Each row has a class, written after it.
[ -6.7 -12.0   3.3 -11.6  -0.9 -26.1   2.8  -1.8   9.0  18.1   9.9 -26.7
 -14.7  -0.6  -3.0   4.8  14.8  -9.5  13.2   0.5  -2.1  -0.8] -> q695
[ 23.0  -1.8  -1.8  20.5 -11.7  13.0 -13.4   6.4  -4.8  -5.3  -2.5  18.8
  22.3   7.2   8.2   3.2  -8.3  28.1 -37.2  -8.4   7.5  12.1] -> q798
[ 17.5   8.4   0.0  -5.0  -3.4 -14.7  -1.5  -8.1   0.1   7.7 -16.0  -5.0
   5.7  -5.3  -5.7  10.4  -3.3  -1.7  11.7  -5.7  -0.7   4.5] -> q695
[ -1.8 -37.5  19.2  -3.5   3.0  -5.1  -8.1  -8.0  -0.9  11.4   4.7   6.3
  -8.8  -5.6   1.5   3.9  -5.7  -3.6  -1.3  -1.8   7.4   6.0] -> q695
[-13.1 -44.8   2.0  -1.6  -0.5  -5.9  -2.7   0.9  -5.2   4.6  -5.1   2.4
  -5.3   2.7  13.6   3.8 -18.3  -3.9 -29.9   2.8  14.1  14.5] -> q798
[-34.4 -51.1  20.6  -4.7  -5.8  -2.7   8.3  -0.3  -2.7  12.8   2.7  -3.8
 -15.1 -19.8   5.6   3.6  -3.6   4.1 -21.1   4.3   7.1  17.2] -> q695
[-16.8  -1.3 -12.6   1.9   7.4  -4.6  -2.1   6.2   7.3  -1.7  -8.8 -13.6
  13.6   5.8  -2.1   2.3 -10.6   0.5 -15.6   3.5  20.5   0.4] -> q798
[ -0.8  -8.9  -1.1  -3.3   2.9  -9.5   0.6   5.7   5.3   8.3   0.8  -4.0
  -9.4  -6.3  -4.7  10.5  12.3   0.6 -10.4  -0.6   8.6   0.9] -> q695
[-17.3 -34.5 -12.3 -14.7  -5.2   6.7   5.8  18.4   1.6  -1.9  -1.5  -1.7
  -8.3   4.7   7.1  -8.5 -16.9 -13.2 -12.5   5.7  15.2   9.1] -> q798
[  2.9  -3.1 -19.2  12.4  -5.7   8.8  -9.2  14.0   0.2 -11.5  -7.3  -1.6
  12.4  14.5  -3.6  -3.5 -10.0 -11.6 -31.4   0.9  17.7   5.4] -> q798
[-31.4 -74.9   1.7   1.0  -4.1  16.4  -4.7  19.7  -8.6   6.8  -0.7  12.4
   8.9  -4.7  18.2   6.1 -31.7   8.5 -65.7  -4.4  23.5  23.3] -> q798
[ 12.0 -13.8   8.0   4.5   2.6  -4.2  -3.3  -2.9   1.2   2.3   0.2   5.8
  -0.6   0.4  -5.4   8.9  -5.0   6.5   1.9 -11.2   5.3   2.2] -> q695
[ -3.0  -4.2  -3.6 -12.2  -2.7  -6.3  -1.2  12.5   0.1  -6.7  -7.5  -7.2
  -9.4   3.7   5.4  -5.1  -6.1 -16.8   2.6  -0.9   0.4   0.2] -> q798
[ -3.6 -19.4  -0.7   5.5  -4.8  -8.0  -4.6  -7.3  -3.2   4.5   0.8   0.2
  -0.1   2.1   2.1  -2.7  -2.8   2.4  -6.2  -5.3  13.2  10.6] -> q695
[ 26.9   9.0  15.8   3.7  -5.5 -17.8  -2.8  -8.4  -3.0  13.2  -7.1   0.4
   6.5  -8.7  -2.2   1.9   1.2   1.2  12.7 -11.7   0.0   0.7] -> q695
[ 18.6  -4.4   6.2   6.9  -6.8  -7.5 -16.9 -10.4  -8.5   7.3 -10.5  11.5
   7.9  -7.9   1.2  16.7  -9.8  12.3   6.3 -20.6   8.7   2.3] -> q695
[-34.9  -6.1  -6.6 -10.4   5.0 -30.1  -3.5 -16.6  -2.3   1.7   2.5 -20.3
 -27.5  -2.4 -10.3  -0.1   5.2 -23.3  10.5  16.1   7.8   0.0] -> q695
[-14.1 -15.8  -4.3   9.0  -4.0   3.0  -4.8  18.8   0.8  -2.1  -8.6  -4.4
   3.7   1.2   6.0   1.0 -20.5   9.9 -24.2  -1.4   8.9  11.4] -> q798
[ -7.3 -26.9  -8.1  -9.9 -11.8   0.6   2.4  16.7   4.9  -0.8  -1.2  -5.5
   8.3   6.4   0.5  -0.2 -17.8   7.8 -47.9   1.9  14.1   5.4] -> q798
[  7.4 -12.7  17.6 -10.3 -10.2 -27.1  -6.5  -3.4  -4.7  -3.2  -1.5   4.5
  -7.1  -2.5  -8.8  -0.7  -5.2  -3.2  -5.2 -11.2   9.8   9.1] -> q695
[-12.3 -45.8  -1.9  -2.6  -7.4  12.4  -1.2   9.8  -4.5   8.6  -7.6  -1.0
  -3.6  -2.6   2.0   0.5 -19.1  -8.5 -26.8  -0.7  15.2  12.1] -> q798
[-25.6 -31.9   1.2  -6.4  -2.8 -11.1  -0.3  -2.9   0.4   9.8   0.6  -8.0
 -16.4  18.5   7.8  -0.4  -3.6 -18.2 -27.5  16.4   7.0   8.6] -> q798
[-2.2 14.8  2.0  5.6  1.1 -3.5 -3.7  2.7  0.5  1.3 -1.2 -0.4  0.9 18.8
 -2.8  3.5  1.9  5.0 16.9  8.2 -3.0 -4.0] -> q695
[  9.0 -17.3   4.3  10.4  -7.3 -14.7 -13.4  -9.6  -0.7  12.6  -2.0   4.3
   1.3  -5.6  -1.0   5.6  13.0   7.0 -13.5  -4.5  15.1  10.0] -> q695
[-23.1 -38.9  -6.3  -9.1  -3.9  -1.7  10.5   9.5  -1.1   4.2  -8.3  -4.1
  -8.2   6.0  14.0  -1.0 -11.2 -14.8 -28.2   9.5  12.2   6.3] -> q798
[ 37.5  -1.1  -6.2   9.4  -7.1  -9.2 -12.3  -5.9  -2.7   8.2  -2.8  19.1
  12.2  -1.6   8.7  -2.1 -10.9  14.1  -9.3 -10.5  14.5   0.7] -> q695
[ -5.9 -21.8   5.0  -1.2  -4.8  -6.9  -5.7  -4.3  -2.8   6.0  -3.8 -11.0
 -14.7  -9.7   1.0  16.2 -12.4  -1.1  -9.2   1.3   8.9   8.7] -> q695
[ -9.4  -0.3  16.4 -10.9  -2.4 -21.8   3.2 -14.7  -0.2   9.7   5.3  -9.6
 -15.7  -7.7   3.4  18.9   9.3 -12.6  25.9   2.2  -1.3  -0.9] -> q695
[  4.6 -15.9  -0.3   4.8  -8.2  -1.5  -5.8   7.1  -4.1   4.5   1.8   2.8
   0.7  -2.7   1.8   3.6  -6.1  10.1 -18.6  -7.5  15.5  11.1] -> q695
[ 18.4 -13.7  -1.2  -4.4  -5.6  -1.3  -2.6   1.5  -2.4   6.0 -11.3  18.1
   6.0  -5.8   6.4   3.2  -2.2   7.8 -22.6  -8.5   2.7   2.3] -> q798
